How the elements are linked:
md h bb
md x jh
md w cf
md a th
ld h dh
ld x nj
ld w bz
ld a qp
pn h qs
pn x qj
pn w sz
pn a pm
lz x fd
lz w pr
lz a cc
hz h qz
hz x cj
hz w gn
hz a hc
jg h bd
jg x gq
jg w bq
jg a cn
cj h jb
cj x bc
cj w hc
cj a hz
ph h sz
ph x mt
ph a mb
tl h lt
tl x dl
tl w md
tl a jh
pr x cc
pr w rd
pr a lt
qc h nr
qc x bz
qc w pn
qc a qj
pm h rq
pm x pn
pm w zn
pm a sz
rf h ct
rf x ds
rf w gf
rf a zd
bq h tl
bq x cn
bq w ct
bq a dj
cc x lz
cc w lt
cc a pr
dg x qt
dg w lz
dg a fd
zn h ld
zn x sz
zn w lq
zn a qd
gq h jz
gq x cf
gq w cn
gq a jg
jt w qt
jt a ml
dh h zd
dh x gn
dh w nb
dh a hf
qd h qp
qd x zn
qd w fb
qd a lq
gn h rf
gn x hc
gn w hf
gn a dh
jp h bf
jp x gf
jp w cj
jp a bc
ds h dj
ds x qz
ds w zd
ds a rf
bc h fq
bc x jp
bc w hz
bc a cj
sz h nj
sz x pm
sz w qd
sz a zn
mb h zn
mb x ph
qp h hf
qp x ld
qp w qc
qp a bz
bb h qt
bb x rd
bb w fc
bb a qr
dt h cf
dt x mf
dt w fq
dt a bf
dj h jh
dj x bq
dj w mf
dj a ct
th h qr
th x md
th w gq
th a cf
nb h jp
nb x hf
nb w jf
nb a nr
bf h gq
bf x dt
bf w jb
bf a fq
rd h ml
rd x lt
rd w qr
rd a bb
qz h bq
qz x jb
qz w rf
qz a ds
ml x jt
ml w dg
ml a qt
hf h gf
hf x dh
hf w nr
hf a nb
jz h lz
jz x fc
jz w dl
jz a bd
lq h bz
lq x qd
lq w gs
lq a fb
mt h pm
mt x ql
mt w mb
mt a ph
jf h cj
jf x nr
jf w rq
jf a qs
fc h fd
fc x qr
fc w bd
fc a jz
fb h qc
fb x lq
fb w ql
fb a gs
qr h dg
qr x bb
qr w jz
qr a fc
gf h dt
gf x zd
gf w bc
gf a jp
jh h rd
jh x tl
jh w th
jh a md
qt x ml
qt w fd
qt a dg
ct h md
ct x dj
ct w dt
ct a mf
ql h pn
ql x gs
ql w ph
ql a mt
nj h gn
nj x rq
nj w qp
nj a ld
zd h mf
zd x rf
zd w jp
zd a gf
qj h jf
qj x qc
qj w pm
qj a pn
cf h fc
cf x th
cf w jg
cf a gq
hc h ds
hc x hz
hc w dh
hc a gn
gs h qj
gs x fb
gs w mt
gs a ql
qs h hz
qs x jf
qs w nj
qs a rq
rq h hc
rq x qs
rq w ld
rq a nj
dl h pr
dl x bd
dl w jh
dl a tl
fd x dg
fd w cc
fd a lz
mf h th
mf x ct
mf w bf
mf a dt
nr h bc
nr x nb
nr w qs
nr a jf
jb h cn
jb x fq
jb w ds
jb a qz
fq h jg
fq x bf
fq w qz
fq a jb
cn h dl
cn x jg
cn w dj
cn a bq
lt h jt
lt x pr
lt w bb
lt a rd
bd h cc
bd x jz
bd w tl
bd a dl
bz h nb
bz x qp
bz w qj
bz a qc

In the rows, 151 means zero.

The rows follow the links: the fewer symbols apart two elements are, the more alike their rows tend to be.

Each row is also shifted at random along 7 hidden directions that mean nothing.

Each row, then its element:
[ 154  150  139  166  140  120  172   96  119  141  145  140  138   88  195  150  138  159  164  160  146  124   82  138  143  137  167  125  140  163  172  154  214  149  144  159  162  153  172  145  155  147  163  187  168  174  150  143  158  140]: lq
[ 164  149  141  164  164  157  131  185  129  135  124  151  146  107  164  166  146  152  152  137  143  146  146  156  143  133  157  160  151  168  176  156  170  141  153  130  159  158  157  151  161  170  140  147  139  121  156  157  157  141]: pn
[ 151  169  137  171  157  187  191  165  175  154  157  134  161  163  134  152  127  158  160  127  142  154   95  169  156  138  158  140  183  169  141  150  157  137  132  117  153  140  131  135  158  161  133  165  131  156  158  139  150  149]: hz
[  99  148  150  160  147  130  128  140  137  140  158  155  127  106  152  152  154  149  150  159  146  153  144  131  141  138  165  145  143  159  142  154  203  146  162  175  157  161  172  151  162  156  152  164  174  145  156  166  164  138]: mt
[ 148  154  140  156  159  155  187  134  132  155  126  133  181  144  196  150  140  168  158  144  156  130  131  167  156  154  149  144  154  156  195  152  130  150  127  123  151  140  144  146  143  147  156  154  131  165  149  130  144  159]: qz
[ 161  140  149  135  150  129  146  172  132  160  159  161  166  179  182  156  166  151  141  159  153  128  157  163  152  170  136  167  127  136  149  141  169  164  151  165  137  158  157  158  140  145  159  144  145  136  143  154  146  160]: fc
[ 161  149  168  136  152  149  142  123  161  159  134  152  164   95  142  133  166  156  140  166  170  166  147  143  158  169  146  156  158  136  169  165  131  161  152  168  149  137  146  165  139  139  167  160  161  170  153  144  149  160]: cf
[ 135  151  143  166  158  153  145  156  132  140  147  147  143  174  163  163  143  152  160  144  145  150  226  147  144  135  161  147  147  166  165  149  137  139  152  135  159  162  160  144  163  161  143  129  148  141  152  161  156  144]: qj
[ 145  151  150  163  155  124  130  127  144  143  163  146  139  139  157  143  158  160  144  161  149  162  166  123  139  139  169  144  144  159  144  150  167  141  150  184  150  158  173  149  161  152  157  153  178  151  161  166  169  139]: bz
[ 167  154  162  136  156  173  135  177  174  162  152  159  162  107  114  143  165  149  136  152  163  170  161  159  163  167  139  169  169  139  140  161  166  158  156  157  144  139  137  162  143  150  149  155  147  144  155  155  148  159]: th
[ 174  146  159  137  133  139  174   94  132  159  153  153  153  139  175  147  152  150  165  173  166  134  218  148  161  168  144  136  139  138  173  155  149  168  155  154  160  148  156  158  139  129  170  153  160  190  137  142  137  161]: ml
[ 156  161  144  169  156  151  171  129  159  150  165  135  154  194  155  145  141  163  155  145  146  158  150  142  147  139  166  136  160  164  145  145  128  138  136  151  150  151  153  137  159  151  148  149  157  164  158  149  159  146]: hf
[  45  171  150  172  151  217  175  181  199  144  146  147  130  151   82  162  119  136  174  119  136  179   98  166  158  126  160  140  198  174  129  160  132  135  157   98  173  143  122  137  169  171  122  162  131  154  157  143  145  142]: nj
[  87  147  145  165  148  122  150  128  131  139  155  148  135  184  179  157  146  151  159  155  141  141  141  134  138  136  165  139  132  162  154  143  145  145  152  162  156  166  172  144  161  153  156  148  166  153  151  155  160  142]: zn
[ 163  162  147  167  153  146  161  108  156  152  169  134  151  124  147  135  148  167  149  156  156  165  178  131  149  142  169  132  165  162  145  155  173  140  137  169  150  144  159  143  158  146  153  162  171  173  162  156  164  144]: dh
[  48  150  162  137  144  157  155  149  168  161  159  160  154  171  134  148  157  144  151  158  157  157  156  155  159  166  141  155  152  137  140  152  133  162  159  156  149  148  143  157  144  143  156  151  152  162  145  147  143  160]: jh
[ 162  155  148  155  163  142  147  132  146  152  133  138  170   67  166  133  159  171  136  154  161  156  104  143  150  152  158  151  162  154  174  161  177  147  133  166  144  137  155  154  146  150  159  173  157  156  163  147  162  149]: zd
[ 178  162  158  144  154  166  156  150  187  169  182  147  167  146  113  131  162  160  135  155  162  175  169  150  162  166  148  154  174  142  117  153  168  152  142  174  137  136  138  151  146  143  150  159  160  162  159  155  154  158]: ct
[  98  148  161  136  144  162  150  181  172  159  164  167  148  221  129  159  155  135  153  150  148  154  152  164  156  163  137  162  146  138  126  143  118  162  165  148  148  157  139  155  147  150  149  138  143  145  143  151  140  160]: fd
[ 137  151  154  141  160  161  145  174  155  160  149  153  172  169  150  150  162  156  141  150  160  155  200  162  158  165  139  167  153  143  157  151  128  155  147  147  141  147  142  156  143  150  150  133  139  141  151  153  147  161]: bq
[ 128  150  154  159  152  138  116  154  151  140  162  158  126  124  132  151  160  147  145  156  147  168  168  129  141  138  164  152  148  158  133  154  183  144  165  178  155  162  169  153  164  160  148  152  174  137  159  171  166  138]: mb

Where do the symbols, taken in turn from left to right, take each start?
Answer with the element's name.
[  88  158  149  151  164  192  164  178  153  154  123  145  173  135  144  157  143  155  157  135  158  155  204  175  163  153  141  160  173  156  183  161  117  148  143  104  156  139  129  152  147  157  140  134  119  147  150  142  140  159]
x x h x h a h x x: qt
[ 201  150  148  153  165  117  144  127  140  157  158  136  178  169  187  132  168  178  129  162  159  152  157  135  143  159  158  153  140  149  160  144  136  147  128  187  131  149  165  150  146  144  165  145  165  152  162  155  167  154]
x w h x a x w x h: th
[  94  147  150  145  162  141  139  145  127  154  135  147  172  100  177  145  165  165  139  160  165  147  207  150  154  162  147  160  147  146  183  158  162  154  142  158  144  146  157  160  142  147  160  144  150  147  153  155  154  156]
h h a w w: md
[ 149  156  151  148  153  158  185  130  159  163  152  140  176  196  165  144  146  162  154  151  158  146  159  160  158  163  146  145  157  147  163  147  105  154  134  140  146  141  139  146  142  141  156  145  141  173  148  136  144  163]
h w x a x a h a: bd
[ 118  166  154  162  153  163  171  105  173  158  169  133  158  156  130  132  145  166  153  153  160  175  207  136  156  148  165  131  175  158  145  156  127  141  136  157  152  138  146  142  155  143  152  150  165  184  159  150  157  151]
a x x x x w: gf
[ 113  154  143  163  163  155  166  135  135  145  117  135  167  112  181  150  141  166  156  144  154  143  125  155  150  144  157  145  158  163  197  159  132  144  133  128  156  143  150  149  150  154  154  156  139  158  155  138  153  150]
x x a a a w: hc
[ 177  171  145  169  149  179  205   88  158  157  150  124  161  102  149  137  127  168  170  147  161  156  186  150  163  143  165  117  185  166  173  163  158  141  129  124  164  130  139  137  153  143  150  169  150  200  155  134  148  151]
a x a a x: hz
[ 188  150  156  141  149  144  179  103  141  161  136  142  175  150  182  140  153  163  155  164  167  140  173  152  159  169  145  142  148  141  187  155  112  161  138  148  150  140  148  155  136  133  170  150  149  185  145  133  141  164]
w h x x x w w x x: dl
[ 163  157  149  149  149  142  178  116  156  165  164  138  173  138  166  133  154  168  144  160  161  146  125  149  157  164  151  142  157  144  151  150  169  155  132  167  140  138  148  149  141  137  162  170  157  177  154  141  152  158]
w h x x x h x w w: bd
[  80  148  146  163  167  143  146  150  134  138  110  141  161  132  184  153  146  161  151  143  149  147   91  149  142  140  160  153  148  164  194  156  110  143  140  137  155  151  157  151  153  160  155  151  143  141  158  141  158  146]
a h h h x h x a x: lt
[ 115  167  148  167  153  163  164  131  173  156  188  137  149  186  124  141  145  161  152  148  150  174  215  138  152  141  166  135  171  162  121  147  151  136  140  160  149  148  150  137  162  151  142  145  164  167  161  161  161  145]
w h w a x x w a: hz
[  92  162  135  157  159  191  182  206  164  160  154  145  172  166  144  161  136  154  154  125  144  140  118  189  162  150  140  160  173  159  143  146  176  146  136  109  145  142  126  141  150  163  130  155  114  134  152  141  142  157]
h x a h w a h h a: dg
[ 110  156  146  167  155  138  159  121  150  148  170  138  149  207  161  146  147  162  154  153  148  159  192  133  143  140  167  136  149  162  146  143  121  140  141  163  150  157  162  140  161  150  152  139  166  163  157  157  163  146]
a x w x h h a: jb
